[-8,6,61,-6,54,34,18,72,7,-41,48,-32,15]
The 3rd entry from the right is 48
The entry just left of the largest entry -> 18
Which number is the entry just left of 54? -6
Which number is the entry just left of 48? -41
The first entry from the right: 15

Read these off the array that follows.
1) Read off the 1st entry in reading order.
2) Read off the entry just left of 331.
3) Read off the 3rd largest entry.
4) Read off the entry just right of -353.
5) Read off the second smallest entry.
6) Read off the entry just right of the largest entry.
array([[-216,  127,   88, -961, -112, -375,    6, -156,  426,  -54, -331,
         -52,  389,  186,   79],
       [ 197,  174,    8,  399, -889,  243, -507,  114,  -32, -145,  125,
         258,  188,   26,  238],
       [ 312,  296,  464, -170,  -19,    9, -537,  593,  323, -431,  494,
        -396,   81,  140,  122],
       [-145, -132, -198,  661, -410,  286,  230,  383, -433, -166,  266,
          -5, -123, -210, -595],
       [ 225,  320,  339,   39, -239,  437, -471,  335, -157, -360,   -4,
         195,  331,  625,   85],
       [ -32,  -68, -259,    8,  518, -497, -306,  231, -507,  482,  -56,
          48,  409,  284,  -29],
       [  15, -353,  131, -867, -238, -328,  100,  220, -282, -213,  324,
        -467,   34, -374, -280],
       [-291,  -81, -372,  882,  295,  147,  155, -280, -149,  117, -235,
         141, -415,  -51, -204],
       [-517, -333, -413,  358, -503, -100,  430,   19, -478,  -19,  224,
        -183, -253, -490, -487],
       [-172,  355,  158,   20, -700,  118, -178,  579,   80, -445,  414,
        -134,  223,  138, -206],
       [-869,  -59, -137, -236,  -22, -328,  126, -278, -210, -189,  245,
        -619, -494, -163,   22],
       [ 222,   51,   22,  151, -700,  205, -270,  480, -624, -180,  387,
         104,  131,  -29, -220],
       [ -11,  452, -267, -164,  716, -463,  -31,  194, -295,  385, -244,
         237,   60,  354, -395]])
1) -216
2) 195
3) 661
4) 131
5) -889
6) 295

Questions about the array below. Rows and columns are numbered from 0.
1) Give the entry just left of 26.
2) Give the entry in the top-right corner.
3) Give the entry just left of 21.
4) Give the entry directly above -44.
5) Give the entry at row 1, column 0.
6) Give the entry directly below the largest entry.
7) Give the entry in row 0 and column 1.
8) Give the bottom-right entry.
-1	-11	-4	2	-4	16
27	16	38	-38	-20	-32
-11	-4	9	11	-9	12
-5	27	-1	24	-4	32
-28	4	-5	7	10	10
-16	4	-2	7	-9	11
27	-25	3	55	36	-42
-20	10	5	-53	53	26
9	24	4	22	7	17
20	-44	-36	-9	-32	32
-16	-3	2	17	-6	2
-10	-4	8	2	2	4
-57	21	-48	-10	-28	-48
1) 53
2) 16
3) -57
4) 24
5) 27
6) -53
7) -11
8) -48

Read these off the table that follows. Counting starts at 0.
1) Which number is the entry just right of -36?
2) Which number is the top-left entry?
3) Which number is the entry directly below 16?
4) Which number is the entry in the top-right corner?
5) Which number is the entry directly above the largest entry?
6) Which number is the entry just left of -23?
7) Which number is the entry in row 0 and column 2?
8) Which number is the entry in row 0 and column 1?
[[-44, 17, -34, -7, -12, -45],
 [29, -14, 34, -61, -11, -35],
 [5, -12, -28, 20, -19, 51],
 [-25, -30, -28, 6, -6, 27],
 [-4, -15, -22, -4, -21, 28],
 [44, -45, -13, 29, 2, 3],
 [3, -28, -21, -56, 36, 42],
 [39, -14, -19, 16, 0, 49],
 [28, 60, 48, -21, -38, -26],
 [-46, 22, -45, -15, -21, -42],
 [10, -18, 7, 29, 43, -29],
 [-22, -23, -46, -20, -36, -7]]
1) -7
2) -44
3) -21
4) -45
5) -14
6) -22
7) -34
8) 17

Questions about the array below.
1) The top-left entry?
2) The first entry of the largest entry's row?
3) The entry in the top-right corner?
4) The 3rd entry, reading row by row?
5) The third entry on the diagonal from the top-right corner?
6) The smallest entry in the first row?
7) The largest entry?
8) The last entry in the row that holds the largest entry?
[[ 93 108 111  90 188 124 120 103  98  98 126  91  80  84 132]
 [162 109 100 163  57 129 134  61 121 117 111 171  50 133  62]
 [ 62  93 115 120 203 125  82  82 137 107  83 148 141  15 104]
 [ 61 140 106  47  45 115 122 141 128 120 110 118 117 158 149]
 [147 110 100  83  46 103 116  87  96  92 135 128 162 120 196]
 [112  81 119 103  62 105 161  49 107 131 118 152  60 111 109]
 [174  95  87 160 249 119 103 102 103 114  62  67 122 124  56]
 [152  96 121 212  58 115  86 116 116 133 100 130 103 143 164]
 [143  97  97  76  60 116 128  61 145 154 130  55 117  68 177]
 [ 65 109 110  55 217 114 116 117 109 118 124 137  87 108 155]]
1) 93
2) 174
3) 132
4) 111
5) 141
6) 80
7) 249
8) 56
